Below is a small trained network, with its code and all its weights. Each question gives an input and a target symbol and asks what happens when units are switched off, that is, made to give their printed mean instead of their output.

import numpy as np


def w(rows, s, z=0):
    codes = np.array(rows[::2]) - 128.0
    scale = np.full(codes.shape[1], s)
    scale[-1] = z or s
    return codes * scale


def norm(h):
    return h / np.sqrt((h * h).mean(-1, keepdims=True) + 1e-5)


def f(y):
    return y / 2 * (1 + np.tanh(0.7978845608 * (y + 0.044715 * y**3)))


def softmax(a):
    e = np.exp(a - a.max(-1, keepdims=True))
    return e / e.sum(-1, keepdims=True)


def log_softmax(a):
    a = a - a.max(-1, keepdims=True)
    return a - np.log(np.exp(a).sum(-1, keepdims=True))


def net(x, mask):
    ids = ['ΓΛΠΣαβεζηθτφψ'.index(c) for c in x.split()]
    T = len(ids)
    res = E[ids] + P[:T]
    r = norm(res)
    for j in range(2):
        rows = slice(2 * j, 2 * j + 2)
        q, k, v = (r @ M[0][rows].T for M in (Q, K, V))
        z = softmax(np.where(np.tri(T) > 0, q @ k.T / 2**0.5, -1e9)) @ v
        o = O[0][rows]
        res = res + np.where(mask[j], z, o[:, -1]) @ o[:, :-1]
    y = f(norm(res) @ A[0][:, :-1].T + A[0][:, -1])
    res = res + np.where(mask[2:6], y, B[0][:, -1]) @ B[0][:, :-1]
    return log_softmax(norm(res)[-1] @ U[:, :-1].T + U[:, -1])


Q, K, V, O, A, B = {}, {}, {}, {}, {}, {}
E = w([
[136,96,106,149,116],'Γ',
[170,63,76,115,39],'Λ',
[226,145,157,141,114],'Π',
[94,155,28,182,110],'Σ',
[155,159,87,172,78],'α',
[101,213,72,133,151],'β',
[94,134,109,69,153],'ε',
[75,141,73,176,184],'ζ',
[149,159,80,102,100],'η',
[175,68,154,130,152],'θ',
[105,141,41,83,105],'τ',
[96,69,51,173,136],'φ',
[254,195,121,185,139],'ψ',
],0.0084)
P = w([
[107,120,175,135,119],'0',
[131,53,47,165,186],'1',
[143,128,156,99,103],'2',
[125,63,67,167,176],'3',
[153,212,157,254,129],'4',
[143,130,157,94,102],'5',
[124,75,64,162,182],'6',
],0.018)
Q[0] = w([
[63,69,220,95,90],'H1',
[79,172,208,188,11],'H1',
[137,158,134,202,122],'H2',
[32,194,236,140,94],'H2',
],0.011)
K[0] = w([
[127,126,51,146,186],'H1',
[216,145,12,49,142],'H1',
[142,169,151,46,72],'H2',
[218,131,9,55,191],'H2',
],0.011)
V[0] = w([
[138,79,194,64,225],'H1',
[178,24,88,242,165],'H1',
[68,237,131,158,179],'H2',
[230,198,250,139,121],'H2',
],0.012)
O[0] = w([
[196,119,154,140,246,22],'H1',
[154,81,203,186,79,21],'H1',
[190,238,197,173,64,254],'H2',
[230,116,41,169,100,73],'H2',
],0.012,0.0047)
A[0] = w([
[20,125,150,137,39,157],'N1',
[89,101,206,88,74,5],'N2',
[56,38,70,97,174,46],'N3',
[80,119,2,252,141,185],'N4',
],0.0098,0.0027)
B[0] = w([
[85,126,37,173,177,240],'N1',
[241,104,5,65,180,180],'N2',
[139,232,190,116,115,180],'N3',
[130,81,208,86,102,254],'N4',
],0.014,0.0066)
U = w([
[154,96,203,95,125,207],'Γ',
[84,87,176,52,102,163],'Λ',
[169,107,69,160,158,98],'Π',
[47,143,56,214,114,62],'Σ',
[99,100,143,111,8,141],'α',
[184,228,116,105,93,146],'β',
[174,165,105,112,250,51],'ε',
[118,163,194,252,172,156],'ζ',
[163,130,56,7,122,2],'η',
[153,91,133,182,199,130],'θ',
[69,183,146,66,157,156],'τ',
[59,93,149,212,204,123],'φ',
[172,112,121,139,116,166],'ψ',
],0.011,0.0035)

Each question gives the input, a string of symbols that net reads in full, and the target symbol t.
The units are the heads (2 rows each of Q, K, V and O) and the neurons (one row each of A and B). Each row of codes is followed by its name. A weight is (code - 128) times the scale printed after its matrix; where a second scale follows, it is the last column's (O, A, B and U).
mask holds one flag per unit, heads first, then neurons. A switched-off unit (its flag False) gives its mean, the last column of its rows in O or B, instead of its output. The means were averaged over made-up inputs and are rounded, as every weight is.
A unit's drop is (log p(t) with every unit on - log p(t) with that unit switched off) / (log p(t) with every unit on - log p(t) with every unit switched off).
The circuit of an input: a set's keep is (log p(t) with only the set's units on - log p(t) with every unit switched off) / (log p(t) with every unit on - log p(t) with every unit switched off). Starting from all 6 units, units are removed one at a time, each time the one whose removal leaves the highest keep (on an exact tie, the one counted first), for as long as the keep stays at least 0.8.
units of the circuit, in order: the units of the circuit, biggest drop first
most important unit: the unit with the biggest drop
top k neurons: the k neurons with the biggest drops, biggest first
heads that matter: for each layer, one digit per head in row order, 1 if its drop is at least 0.15 and else 0, layers parted by /
input ε Λ Σ β τ β ε, target ε: units of the circuit, in order => H1
input Σ β τ ζ Σ, target τ: heads that matter => 11
input η Σ β ζ Σ, target β: heads that matter => 11
input α Π ε η α β β, target α: heads that matter => 11
input Σ Π Λ ε Γ, target Λ: units of the circuit, in order => H2, N4
input ζ ε Σ ε β, target Σ: heads that matter => 10
input φ ζ Σ β τ, target Σ: units of the circuit, in order => N1, H1
input β β θ Π ζ, target θ: units of the circuit, in order => H1, H2
input β ε ζ, target φ: units of the circuit, in order => H2, H1
input Σ η β Λ φ, target β: units of the circuit, in order => H2, H1, N1
input φ ζ ζ, target φ: units of the circuit, in order => H2, H1, N1
input η ζ β ε, target η: units of the circuit, in order => H1, H2, N4, N1
input α β ζ Π Γ Λ τ, target α: top 2 neurons => N4, N2
input β Λ Σ τ β β η, target β: most important unit => H2
input α Σ ζ ε ε β Σ, target α: units of the circuit, in order => N4, H1
input ζ α Σ Σ, target ζ: heads that matter => 11
input Λ η β τ, target Λ: top 2 neurons => N3, N4
input ζ ζ τ β Σ Γ ψ, target ζ: units of the circuit, in order => H2, H1
input ζ β τ Γ θ η η, target ζ: heads that matter => 11
input β Γ η θ, target β: units of the circuit, in order => H2
input ζ τ ε ζ τ, target ε: heads that matter => 10
